-24  -240  39  69  31  299  42  -69  -128  178  -155  -3  168  224  -172  -313  82  63  -169  149  13  97  -262  -87  152  -59  251  162  -64  73  -215  -229  50  -179  155  189 : P
-560  -145  254  63  79  75  -127  -139  -305  482  84  -218  -35  68  -533  -311  -360  510  -536  308  -115  209  -350  -139  191  -68  348  213  -63  -3  -166  -151  -243  -350  71  -154 : C
-460  489  -76  135  48  44  -286  -90  207  328  30  -244  -54  160  -116  -292  -143  -204  -372  232  24  159  -130  104  -285  -263  7  79  68  -104  -299  -256  -159  -332  57  407 : P
-540  -125  224  84  73  83  -114  -113  -329  520  81  -168  -37  74  -557  -281  -401  549  -571  263  -78  162  -354  -114  188  -64  344  220  -42  3  -140  -109  -282  -348  49  -170 : P
-805  104  90  -79  103  -26  -242  -217  231  360  150  -324  -282  101  -777  -12  -387  127  -545  216  -92  214  -186  195  20  -227  -44  6  -8  -146  93  -173  -16  -299  -69  222 : N
-470  -145  199  57  43  89  -101  -117  -280  439  0  -122  -11  46  -501  -322  -330  549  -549  234  -118  166  -340  -145  182  -53  315  172  -33  12  -154  -146  -272  -331  125  -124 : Q
-399  467  -80  131  57  40  -267  -113  230  294  12  -224  -75  195  -135  -283  -129  -221  -315  206  3  232  -125  88  -279  -253  -12  54  82  -127  -298  -260  -102  -312  56  478 : B
-2  -230  -10  78  63  331  103  -62  -17  163  -225  41  224  268  -142  -304  163  35  -74  141  -12  110  -250  -134  94  -79  257  135  -58  74  -197  -226  112  -113  169  239 : F
-82  -292  39  -12  0  215  61  -79  13  150  -175  -31  83  220  -259  -292  98  83  -145  86  -67  158  -248  -118  189  -70  213  109  -64  56  -175  -219  77  -107  137  153 : P
-378  -169  32  -197  71  -84  1  -181  -73  225  -16  -144  -348  -226  -178  -126  -6  21  -402  -114  -130  742  -58  -198  111  183  -219  -233  241  127  -234  -362  196  14  102  491 : B
-595  -150  211  75  94  58  -161  -119  -343  532  128  -170  -59  57  -575  -296  -375  521  -584  270  -92  188  -344  -119  198  -81  342  236  -47  21  -119  -127  -230  -322  62  -187 : N
-787  -236  30  -308  28  14  14  -86  16  62  23  -330  -210  -276  -212  -53  119  39  -487  -1  -111  679  -197  -25  129  124  -245  -103  190  140  -264  -469  266  80  150  452 : E
-232  -132  10  -180  55  -2  47  -146  -51  165  -78  -68  -218  -113  -121  -160  -17  -8  -370  -130  -90  675  -90  -156  103  139  -197  -249  257  114  -224  -377  173  -52  103  546 : C
-781  -213  20  -337  77  -16  -27  -96  38  39  23  -348  -247  -291  -236  -86  128  10  -456  19  -118  642  -243  -41  114  85  -235  -133  207  142  -265  -508  281  81  93  412 : S
-534  449  -76  99  67  37  -297  -92  178  366  50  -250  -85  144  -149  -270  -142  -172  -397  247  26  209  -139  113  -228  -272  32  114  73  -93  -263  -263  -150  -285  44  369 : N
-510  438  -102  97  63  39  -250  -105  234  261  16  -239  -71  175  -219  -316  -139  -174  -357  248  -39  244  -160  87  -263  -276  -35  76  77  -103  -279  -212  -80  -295  40  440 : Q
-734  48  93  -64  124  13  -218  -224  163  359  151  -297  -298  101  -820  16  -382  119  -549  208  -65  218  -126  221  123  -205  -42  19  -40  -135  128  -137  27  -230  -69  216 : N
-469  -120  212  100  87  117  -99  -121  -286  475  38  -141  -11  125  -539  -277  -353  514  -487  252  -103  160  -326  -151  181  -57  337  165  -39  0  -141  -147  -268  -354  92  -101 : N
-899  -236  31  -350  23  -28  12  -133  18  53  90  -344  -265  -342  -234  -43  121  61  -537  -26  -153  681  -233  -22  128  148  -301  -104  181  130  -275  -437  317  86  155  446 : E
-787  42  113  -47  121  12  -190  -209  186  412  154  -307  -241  103  -768  20  -389  156  -539  214  -65  244  -155  194  53  -204  -10  37  -20  -135  89  -144  44  -241  -78  193 : F
-551  456  -78  117  46  39  -261  -139  204  292  34  -251  -89  135  -206  -299  -146  -185  -361  254  -46  193  -130  104  -254  -271  0  94  61  -139  -296  -217  -141  -358  23  411 : B
-455  481  -75  127  75  69  -292  -105  176  364  44  -222  -54  149  -124  -267  -167  -186  -403  302  80  186  -166  145  -284  -268  28  109  77  -94  -278  -250  -160  -328  14  409 : W
-616  426  -61  62  56  16  -264  -137  210  362  88  -311  -125  125  -225  -281  -165  -190  -438  265  -7  266  -170  130  -232  -276  -26  117  65  -111  -299  -219  -106  -317  14  396 : P
-782  -229  26  -305  69  50  27  -88  39  58  9  -307  -180  -283  -189  -62  151  19  -450  -1  -122  629  -236  -18  138  85  -196  -114  192  111  -225  -467  324  63  129  399 : F
-656  -218  19  -292  57  14  1  -106  27  -19  5  -311  -215  -241  -193  -87  154  -23  -416  -40  -139  645  -207  -59  139  112  -262  -152  199  120  -280  -500  286  56  179  461 : C
-894  -241  54  -325  42  25  22  -107  12  67  22  -375  -246  -342  -211  -25  130  56  -496  20  -126  656  -185  -45  152  133  -251  -100  183  136  -246  -462  313  106  146  391 : F
-495  443  -61  93  54  79  -270  -113  241  294  37  -300  -107  204  -152  -302  -107  -257  -318  245  31  242  -111  80  -242  -295  -4  106  71  -100  -292  -257  -47  -223  30  443 : C
-836  125  134  -78  75  -1  -216  -240  211  473  90  -305  -212  63  -686  -94  -357  176  -560  226  -97  184  -204  169  10  -231  56  51  -38  -155  69  -189  -82  -304  -52  173 : A
-807  69  120  -92  95  15  -197  -208  175  410  137  -332  -247  77  -745  -18  -373  112  -565  220  -66  302  -168  202  71  -212  -37  24  5  -123  68  -169  35  -253  -95  266 : X
-545  -130  233  96  76  79  -151  -125  -352  533  69  -132  -45  11  -549  -274  -389  604  -612  309  -60  116  -319  -95  215  -54  382  226  -80  27  -111  -113  -315  -323  67  -216 : W
-668  -205  -11  -308  61  3  2  -95  70  -56  -47  -290  -242  -240  -215  -87  150  21  -447  -69  -160  599  -240  -45  106  110  -273  -189  207  95  -294  -484  273  22  189  470 : P
-559  445  -57  83  55  27  -279  -129  218  378  82  -275  -127  138  -184  -277  -141  -195  -390  257  11  234  -126  100  -245  -271  4  102  59  -85  -281  -249  -100  -284  24  385 : G
-387  -76  -10  -163  109  -16  49  -142  -19  154  -79  -110  -271  -199  -185  -129  -8  16  -358  -69  -197  673  -61  -151  78  171  -193  -302  238  85  -271  -324  118  -118  56  506 : E
-459  -108  196  124  83  125  -145  -75  -354  473  98  -152  10  104  -539  -248  -383  507  -490  270  -72  152  -338  -66  176  -64  339  228  -34  12  -84  -92  -300  -355  32  -178 : Q
-759  -280  -15  -355  55  -31  23  -136  59  1  5  -315  -210  -277  -266  -90  173  1  -457  -23  -182  662  -257  -38  110  106  -290  -158  177  128  -251  -513  285  51  161  437 : S
-796  -246  25  -342  38  -30  12  -96  97  -14  -27  -314  -295  -306  -220  -53  114  74  -480  -31  -153  646  -211  -52  104  108  -266  -184  205  114  -242  -461  271  65  143  447 : Z
-391  -122  32  -210  36  -104  -20  -197  -92  303  17  -134  -346  -213  -127  -117  -56  -46  -430  -97  -123  791  -8  -144  142  181  -231  -267  239  122  -193  -367  177  -51  54  494 : N
-280  -99  -25  -149  80  -55  7  -174  -41  128  -92  -60  -284  -157  -225  -171  -6  32  -358  -152  -199  654  -77  -206  81  140  -211  -307  236  88  -241  -385  136  -63  137  533 : X
-856  -195  30  -324  54  -51  6  -122  53  79  43  -338  -254  -319  -215  -49  123  42  -453  15  -169  658  -173  -88  88  143  -250  -163  199  120  -216  -417  280  43  110  388 : B
-828  74  87  -70  107  -21  -197  -226  245  412  131  -304  -222  42  -701  -11  -334  143  -574  210  -120  260  -180  189  7  -204  -31  11  -14  -145  80  -166  12  -290  -43  200 : F
-552  457  -65  65  65  85  -274  -93  204  287  58  -282  -66  147  -123  -278  -112  -217  -374  249  28  165  -170  114  -238  -279  -4  125  86  -117  -274  -239  -80  -297  51  384 : N
56  -230  -31  72  38  316  122  -59  15  64  -248  44  204  304  -168  -321  194  -5  24  90  -41  70  -195  -198  81  -59  208  57  -36  91  -239  -265  72  -96  171  241 : S
-88  -275  18  35  55  246  116  -76  -36  135  -203  7  150  198  -239  -319  123  92  -121  138  -100  114  -267  -156  149  -57  224  94  -89  67  -225  -198  25  -145  178  175 : Z
-868  -262  11  -359  31  -87  -9  -149  53  20  60  -343  -316  -312  -295  -76  137  31  -496  -39  -201  704  -206  -56  141  104  -293  -159  182  124  -252  -495  298  86  173  418 : G
-825  -197  19  -343  79  -63  -60  -105  0  -9  71  -387  -268  -301  -226  -75  128  12  -445  5  -187  675  -260  -42  105  126  -282  -125  193  109  -267  -469  283  40  154  388 : Q
-796  125  94  -60  137  21  -243  -208  152  388  160  -333  -259  119  -772  -14  -400  157  -593  204  -55  202  -196  190  33  -200  -34  33  16  -136  62  -173  -24  -314  -49  210 : P
-417  -144  20  -250  73  -112  -8  -230  -12  227  -21  -102  -379  -255  -189  -135  -10  35  -440  -115  -154  724  -23  -152  186  176  -196  -257  222  95  -168  -341  213  -5  75  466 : Q
-375  452  -114  103  66  44  -269  -105  252  319  7  -248  -53  231  -147  -303  -105  -254  -338  254  32  276  -129  81  -285  -277  -23  57  80  -85  -285  -280  -69  -271  43  462 : P
-816  57  90  -100  83  -45  -159  -258  250  383  93  -249  -266  15  -730  -19  -339  173  -595  134  -134  207  -203  182  61  -190  -73  17  -17  -146  39  -160  -25  -287  -29  217 : S
-506  482  -117  112  55  42  -259  -111  262  274  36  -253  -91  174  -136  -293  -100  -250  -297  268  -25  227  -112  50  -322  -248  -57  68  85  -87  -302  -187  -60  -287  24  438 : Q
-784  78  82  -93  96  -22  -227  -234  234  360  140  -331  -273  93  -775  -15  -358  119  -573  216  -77  242  -171  217  69  -225  -42  20  -30  -140  67  -186  35  -234  -71  260 : P
-364  -84  13  -222  65  -47  15  -169  3  158  -37  -132  -326  -139  -183  -127  -30  -14  -368  -127  -133  726  -73  -205  69  161  -272  -273  284  110  -258  -342  260  -35  72  574 : X
-465  -96  195  110  71  92  -127  -101  -317  471  49  -123  -13  65  -524  -303  -354  529  -516  270  -124  171  -350  -124  156  -77  349  178  -40  1  -177  -117  -294  -384  53  -170 : X
-543  -161  223  62  68  92  -119  -95  -279  487  104  -146  -30  99  -578  -261  -365  510  -528  244  -63  179  -317  -90  223  -68  361  197  -19  5  -91  -129  -223  -288  35  -186 : A
-523  -109  231  63  72  80  -152  -100  -265  521  33  -177  -53  100  -526  -326  -388  563  -571  294  -82  206  -377  -162  141  -70  342  206  -24  28  -206  -135  -245  -340  89  -117 : Q
-318  -165  -8  -182  64  -33  109  -162  14  171  -117  -45  -291  -207  -127  -135  32  -11  -358  -122  -158  733  -17  -137  125  148  -194  -311  246  96  -212  -328  159  -51  71  513 : G
-547  -134  204  66  77  47  -140  -122  -266  485  102  -173  -18  72  -568  -299  -346  515  -512  285  -122  157  -312  -139  165  -88  359  195  -64  12  -70  -130  -260  -321  35  -229 : C
-773  93  84  -67  124  8  -269  -213  175  343  195  -320  -275  122  -771  -21  -376  122  -578  219  -23  199  -190  219  16  -229  -24  65  8  -149  84  -158  43  -261  -57  230 : B
-777  70  108  -71  82  31  -215  -200  210  392  155  -312  -258  112  -750  2  -376  140  -576  209  3  194  -178  244  81  -222  1  51  -14  -124  98  -164  14  -232  -95  222 : P
-43  -223  45  79  44  312  111  -42  -109  159  -164  12  229  268  -182  -322  98  50  -71  109  -42  92  -255  -137  102  -36  242  126  -45  61  -242  -207  22  -197  190  185 : A
-680  -227  -12  -313  18  -66  14  -93  83  -34  -22  -275  -178  -286  -131  -53  165  14  -414  -89  -165  631  -218  -85  57  131  -292  -176  217  111  -226  -519  270  81  210  434 : F
-508  -73  176  111  83  66  -117  -124  -272  472  24  -115  -2  69  -513  -318  -355  501  -511  307  -133  181  -309  -146  118  -67  335  142  -26  9  -186  -145  -305  -419  54  -112 : W
107  -257  -16  16  24  268  77  -44  40  41  -265  43  202  335  -132  -365  187  -29  -26  67  -49  109  -264  -168  132  -91  223  62  -28  46  -246  -304  103  -128  221  260 : N
-422  -138  1  -231  107  -41  46  -181  7  209  -48  -137  -299  -181  -235  -134  -6  11  -385  -80  -173  734  -60  -174  124  143  -203  -277  232  113  -190  -363  196  -50  53  527 : Z
-554  -135  215  111  71  75  -153  -113  -365  519  132  -137  23  43  -496  -298  -361  545  -569  291  -63  101  -341  -69  169  -86  400  296  -85  13  -88  -103  -297  -360  53  -240 : C
-720  -220  26  -308  23  -65  -29  -128  12  76  19  -287  -281  -302  -202  -74  124  13  -469  -50  -145  667  -178  -45  153  139  -248  -144  171  123  -254  -488  262  100  171  407 : A
-297  -113  19  -175  100  -8  56  -142  -26  159  -89  -85  -283  -162  -172  -138  -10  -15  -335  -107  -140  715  -46  -169  117  151  -189  -297  266  96  -253  -339  197  -80  61  552 : X
-340  -144  32  -205  40  -67  20  -163  -60  211  -52  -113  -344  -221  -136  -129  -39  17  -393  -113  -115  729  -41  -147  123  181  -215  -240  231  119  -233  -341  169  -20  83  499 : Q
-617  -130  211  74  71  72  -134  -116  -325  556  133  -191  -17  33  -529  -266  -357  525  -596  298  -98  228  -358  -87  163  -48  320  259  -58  29  -165  -108  -260  -340  55  -157 : E
-350  -122  28  -182  91  -24  -59  -175  -80  194  -28  -172  -371  -139  -204  -163  -31  -17  -359  -94  -130  717  -72  -163  125  147  -184  -230  228  103  -252  -384  212  -24  80  518 : Q
-832  -266  23  -346  44  -51  9  -108  47  46  38  -343  -245  -349  -224  -52  131  14  -485  -3  -180  717  -244  -14  144  105  -253  -150  193  110  -228  -477  299  68  116  396 : F
-881  -227  53  -346  66  -46  -48  -123  -25  29  59  -376  -319  -330  -265  -59  89  107  -514  16  -152  648  -220  -56  147  145  -259  -96  181  128  -272  -442  280  62  169  371 : Q
-370  467  -101  149  60  64  -257  -90  196  312  -6  -237  -23  210  -128  -298  -122  -200  -319  239  3  207  -153  67  -289  -258  12  57  69  -99  -297  -269  -179  -302  69  425 : P
-502  469  -98  100  59  62  -241  -100  266  343  33  -258  -71  183  -162  -281  -125  -239  -336  292  26  247  -133  96  -331  -293  -14  55  90  -77  -274  -249  -108  -296  -2  444 : G
-40  -219  3  60  47  253  72  -41  -11  79  -189  -13  185  276  -150  -284  147  56  -24  90  -69  86  -266  -204  54  -39  202  129  -43  65  -248  -247  101  -116  210  182 : F
-468  420  -67  104  64  49  -211  -98  199  269  24  -242  -53  188  -205  -308  -138  -206  -321  209  -28  248  -146  69  -261  -249  -29  59  87  -117  -319  -248  -108  -296  81  429 : A
-459  -151  203  104  59  107  -142  -103  -350  435  78  -132  -29  85  -551  -265  -372  536  -539  248  -58  98  -372  -95  177  -80  355  224  -31  -12  -128  -122  -310  -327  88  -172 : B
-721  -227  37  -306  43  7  -2  -78  -23  59  -1  -323  -245  -271  -202  -65  101  28  -474  -2  -88  659  -193  -52  138  118  -254  -158  205  153  -262  -487  250  91  158  444 : N
-818  33  119  -125  64  -8  -175  -234  235  404  116  -324  -262  75  -756  -35  -343  122  -560  187  -92  278  -186  201  70  -209  -31  24  -18  -144  47  -198  8  -237  -41  226 : A
-515  -136  48  -231  70  -87  5  -213  -71  220  -5  -170  -383  -255  -223  -125  -43  48  -433  -83  -167  685  -47  -178  154  179  -226  -226  201  106  -225  -336  190  -29  82  466 : N
-493  423  -93  86  69  80  -270  -92  248  335  44  -269  -77  214  -227  -288  -143  -216  -395  247  44  248  -157  157  -235  -305  18  96  74  -106  -265  -273  -71  -291  6  439 : P
-705  -198  20  -314  69  15  8  -79  60  -47  -21  -302  -195  -261  -103  -57  191  -7  -386  -47  -119  602  -202  -42  112  146  -255  -131  209  113  -269  -478  319  60  164  462 : W
-23  -248  2  36  38  279  87  -44  -52  127  -176  6  162  263  -190  -269  116  28  -78  147  1  112  -222  -141  105  -45  185  95  -45  106  -170  -190  90  -97  139  211 : N
-581  -63  39  -169  86  -1  -24  -186  -56  289  21  -178  -303  -186  -246  -115  -71  64  -462  -71  -154  674  -66  -129  104  157  -181  -206  223  95  -214  -338  169  -88  40  507 : E
